Below are the code and all the weights of a small trained network. Each question names an input and a class and asks about switching units off, where a switched-off unit gives its printed mean instead of its output.

import numpy as np


def w(rows, s, z=0):
    codes = np.array(rows[::2]) - 128.0
    scale = np.full(codes.shape[1], s)
    scale[-1] = z or s
    return codes * scale


def f(y):
    return np.maximum(y, 0)


def log_softmax(a):
    a = a - a.max(-1, keepdims=True)
    return a - np.log(np.exp(a).sum(-1, keepdims=True))


def net(x, mask):
    res = np.array(x, float).reshape(1, 6) / 4 @ E
    y = f(res @ A[0][:, :-1].T + A[0][:, -1])
    res = res + np.where(mask, y, B[0][:, -1]) @ B[0][:, :-1]
    return log_softmax(res[-1] @ U[:, :-1].T + U[:, -1])


A, B = {}, {}
E = w([
[233,95,141,78,166,153,30,78,176,100,148,190],'x0',
[117,33,28,66,71,73,143,248,143,74,177,162],'x1',
[172,193,150,98,10,151,254,126,212,74,23,86],'x2',
[101,57,162,233,226,141,173,43,187,69,45,237],'x3',
[151,155,140,104,186,111,57,88,100,153,116,160],'x4',
[139,122,141,94,167,93,158,106,112,124,123,125],'x5',
],0.009)
A[0] = w([
[117,169,213,149,174,165,104,121,128,165,195,88,252],'N0',
[84,100,125,135,196,129,93,171,112,150,138,124,229],'N1',
[170,199,149,132,119,109,143,142,210,132,142,117,235],'N2',
[145,101,113,123,82,127,147,115,172,103,99,193,175],'N3',
[160,171,80,73,108,139,108,165,147,123,141,76,238],'N4',
[95,71,118,72,118,104,110,159,144,97,150,143,227],'N5',
[110,111,147,174,194,137,87,94,55,132,140,132,204],'N6',
[85,119,88,165,119,105,147,69,115,101,52,245,243],'N7',
[130,150,137,86,107,124,127,135,71,153,203,104,101],'N8',
],0.012,0.0038)
B[0] = w([
[173,185,53,82,118,151,192,102,62,154,34,147,238],'N0',
[199,103,26,194,90,47,134,145,99,169,190,138,223],'N1',
[148,158,111,40,135,147,133,38,82,58,115,59,218],'N2',
[7,144,74,168,149,164,149,166,126,40,115,108,209],'N3',
[251,154,47,32,108,137,162,113,55,175,94,97,251],'N4',
[189,131,14,183,149,85,103,198,97,170,159,148,222],'N5',
[104,120,76,176,184,184,181,174,134,98,123,136,243],'N6',
[2,94,153,195,170,125,165,128,188,58,149,118,249],'N7',
[186,149,138,84,100,173,98,151,141,210,173,135,229],'N8',
],0.0085,0.014)
U = w([
[175,120,33,72,118,178,143,98,94,156,124,110,226],'0',
[108,98,77,172,193,177,192,140,178,56,99,157,254],'1',
[189,87,115,67,116,105,40,193,114,198,212,143,19],'2',
[80,1,103,170,177,92,119,148,177,85,203,191,17],'3',
[207,213,196,64,61,204,118,59,136,123,97,77,43],'4',
[65,103,195,139,192,204,147,9,242,103,29,107,4],'5',
],0.0078,0.0035)

Each question gives the input, the list of numbers given to net, and the class t.
The units are the neurons (one row each of A and B). Each row of codes is followed by its name. A weight is (code - 128) times the scale printed after its matrix; where a second scale follows, it is the last column's (A, B and U).
mask holds one flag per neuron, in row order. A switched-off neuron (its flag False) gives its mean, the last column of its row in B, instead of its output. The means were averaged over made-up inputs and are rounded, as every weight is.
A unit's drop is (log p(t) with every unit on - log p(t) with that unit switched off) / (log p(t) with every unit on - log p(t) with every unit switched off).
The circuit of an input: a set's keep is (log p(t) with only the set's units on - log p(t) with every unit switched off) / (log p(t) with every unit on - log p(t) with every unit switched off). Starting from all 9 units, units are removed one at a time, each time the one whose removal leaves the highest keep (on an exact tie, the one counted first), for as long as the keep stays at least 0.8.
circuit, biggest first: the units of the circuit, biggest drop first
most important unit: the unit with the biggest drop
top k neurons: the k neurons with the biggest drops, biggest first
drop of u: that unit's drop, to one decimal
input [-2,-7,-1,3,3,6], class 1: circuit, biggest first	[N6]
input [2,-7,1,-1,6,-5], class 4: top 3 neurons	[N5 N1 N7]
input [1,3,0,4,7,8], class 3: circuit, biggest first	[N0 N4]
input [5,-5,1,-4,0,-3], class 4: circuit, biggest first	[N5 N1]
input [6,7,-3,-1,-8,1], class 2: circuit, biggest first	[N0 N5]
input [0,1,5,1,-3,0], class 1: top 2 neurons	[N3 N8]
input [8,0,7,-3,-6,1], class 4: circuit, biggest first	[N1 N2]
input [-5,-4,1,-8,-1,-3], class 4: top 2 neurons	[N5 N1]
input [7,6,-4,1,-6,8], class 3: top 4 neurons	[N4 N8 N0 N3]
input [5,0,1,4,-6,4], class 5: circuit, biggest first	[N1 N6 N4]
input [-8,6,0,8,-4,-2], class 3: circuit, biggest first	[N0 N4 N7]
input [-3,-3,2,5,0,0], class 5: circuit, biggest first	[N5 N1]
input [4,5,0,-8,-5,3], class 2: circuit, biggest first	[N0 N8]
input [7,1,-7,6,0,2], class 3: circuit, biggest first	[N4]
input [0,-8,2,4,1,-6], class 5: top 2 neurons	[N5 N1]
input [-7,1,0,-1,5,5], class 2: top 2 neurons	[N0 N2]
input [3,6,2,2,1,1], class 1: top 3 neurons	[N3 N1 N8]
input [-2,1,-2,6,-1,8], class 3: top 2 neurons	[N0 N4]
input [-4,5,-5,1,-1,-7], class 3: top 2 neurons	[N4 N0]
input [-3,1,1,1,1,-7], class 1: most important unit	N4
input [7,2,2,3,3,0], class 1: top 2 neurons	[N3 N1]
input [8,4,0,2,-8,-1], class 3: drop of N6	0.2
input [-8,-7,2,-2,-2,-7], class 4: drop of N1	0.1
input [-8,-2,8,2,5,-6], class 5: drop of N4	0.0
